Below is a small trained network, with its code and all its weights. Each question gives an input and a class and asks what happens when units are switched off, that is, made to give their printed mean instead of their output.

import numpy as np


def w(rows, s, z=0):
    codes = np.array(rows[::2]) - 128.0
    scale = np.full(codes.shape[1], s)
    scale[-1] = z or s
    return codes * scale


def norm(h):
    return h / np.sqrt((h * h).mean(-1, keepdims=True) + 1e-5)


def f(y):
    return y / 2 * (1 + np.tanh(0.7978845608 * (y + 0.044715 * y**3)))


def log_softmax(a):
    a = a - a.max(-1, keepdims=True)
    return a - np.log(np.exp(a).sum(-1, keepdims=True))


def net(x, mask):
    res = np.array(x, float).reshape(1, 6) / 4 @ E
    u = 0
    for l in range(2):
        y = f(norm(res) @ A[l][:, :-1].T + A[l][:, -1])
        res = res + np.where(mask[u : u + 11], y, B[l][:, -1]) @ B[l][:, :-1]
        u += 11
    return log_softmax(norm(res)[-1] @ U[:, :-1].T + U[:, -1])


A, B = {}, {}
E = w([
[189,254,160],'x0',
[55,140,216],'x1',
[8,200,14],'x2',
[127,127,128],'x3',
[130,129,130],'x4',
[125,130,130],'x5',
],0.0065)
A[0] = w([
[131,105,199,92],'L0N1',
[66,53,125,80],'L0N2',
[79,70,139,3],'L0N3',
[100,124,85,103],'L0N4',
[39,156,164,106],'L0N5',
[126,70,100,33],'L0N6',
[166,210,203,85],'L0N7',
[96,130,161,86],'L0N8',
[134,24,100,129],'L0N9',
[210,103,8,26],'L0N10',
[82,152,60,209],'L0N11',
],0.014,0.0018)
B[0] = w([
[150,17,120,210],'L0N1',
[143,237,144,227],'L0N2',
[116,202,157,182],'L0N3',
[162,109,94,162],'L0N4',
[125,23,138,213],'L0N5',
[135,172,142,166],'L0N6',
[130,179,126,254],'L0N7',
[85,106,135,148],'L0N8',
[194,214,160,249],'L0N9',
[4,57,250,239],'L0N10',
[227,87,124,230],'L0N11',
],0.012,0.0049)
A[1] = w([
[198,210,149,113],'L1N1',
[108,85,122,57],'L1N2',
[119,40,115,30],'L1N3',
[102,239,99,137],'L1N4',
[52,152,216,192],'L1N5',
[92,101,16,137],'L1N6',
[134,130,116,97],'L1N7',
[247,148,84,53],'L1N8',
[103,158,132,119],'L1N9',
[36,82,164,126],'L1N10',
[177,47,101,2],'L1N11',
],0.012,0.0033)
B[1] = w([
[115,180,76,219],'L1N1',
[119,147,127,128],'L1N2',
[95,156,167,156],'L1N3',
[130,249,126,184],'L1N4',
[27,102,59,255],'L1N5',
[237,102,150,141],'L1N6',
[111,143,160,118],'L1N7',
[88,114,195,171],'L1N8',
[114,142,137,132],'L1N9',
[71,81,69,188],'L1N10',
[124,183,224,153],'L1N11',
],0.016,0.0071)
U = w([
[75,39,97,176],'0',
[131,185,86,5],'1',
[120,96,126,217],'2',
[247,33,123,122],'3',
[109,109,121,75],'4',
],0.013,0.0026)

Each question gives the input, the list of numbers given to net, and the class t.
The units are the neurons (one row each of A and B). Each row of codes is followed by its name. A weight is (code - 128) times the scale printed after its matrix; where a second scale follows, it is the last column's (A, B and U).
mask holds one flag per neuron, layer by layer. A switched-off neuron (its flag False) gives its mean, the last column of its row in B, instead of its output. The means were averaged over made-up inputs and are rounded, as every weight is.
A unit's drop is (log p(t) with every unit on - log p(t) with that unit switched off) / (log p(t) with every unit on - log p(t) with every unit switched off).
The circuit of an input: a set's keep is (log p(t) with only the set's units on - log p(t) with every unit switched off) / (log p(t) with every unit on - log p(t) with every unit switched off). Starting from the 12 units with the biggest drops (on a tie, the unit counted first), units are removed one at a time, each time the one whose removal leaves the highest keep (on an exact tie, the one counted first), for as long as the keep stays at least 0.8.
circuit, biggest first: the units of the circuit, biggest drop first
unit that matters most: the unit with the biggest drop
top k neurons: the k neurons with the biggest drops, biggest first
k most important neurons of layer l: the k neurons of layer l with the biggest drops, biggest first
drop when u is switched off: that unit's drop, to one decimal
input [2,-2,4,8,3,-1], class 3: top 3 neurons	L0N11; L1N5; L0N2
input [6,0,8,0,1,-4], class 3: most important neuron of layer 1	L1N6
input [2,4,-7,-2,7,2], class 3: circuit, biggest first	L0N10; L0N1
input [4,-8,-8,-7,3,1], class 0: top 3 neurons	L0N10; L0N11; L0N9
input [4,8,8,-4,8,-5], class 0: top 2 neurons	L0N5; L1N10
input [-6,5,-5,-1,6,4], class 1: top 2 neurons	L0N2; L0N3
input [-8,5,2,-1,-1,3], class 1: circuit, biggest first	L0N2; L0N10
input [-8,2,8,-2,-6,2], class 1: circuit, biggest first	L0N2; L1N4
input [5,-8,-7,-7,-2,-5], class 0: top 2 neurons	L0N10; L0N11
input [-5,6,8,3,-2,5], class 3: top 2 neurons	L1N6; L0N10
input [-5,-4,4,1,-3,-4], class 1: 3 most important neurons of layer 0	L0N2; L0N9; L0N1
input [-3,6,-7,-6,4,5], class 3: circuit, biggest first	L0N1; L0N10
input [3,-5,7,7,7,-3], class 3: top 3 neurons	L0N11; L1N6; L1N5
input [1,7,-4,-4,-1,4], class 0: unit that matters most	L0N11
input [1,-5,7,-2,7,1], class 3: 2 most important neurons of layer 1	L1N5; L1N6
input [-4,1,-8,-6,-2,3], class 3: 2 most important neurons of layer 1	L1N5; L1N4
input [3,4,7,-6,-6,-3], class 3: top 2 neurons	L0N10; L1N6
input [-8,3,4,7,-7,-4], class 1: 2 most important neurons of layer 0	L0N2; L0N10
input [-5,5,7,4,1,0], class 3: drop when L0N11 is switched off	0.6
input [-8,-4,1,-5,-4,1], class 1: circuit, biggest first	L0N9
input [-5,-2,-1,3,0,-3], class 1: drop when L1N4 is switched off	0.0
input [4,-4,3,6,-3,4], class 0: drop when L0N10 is switched off	1.0
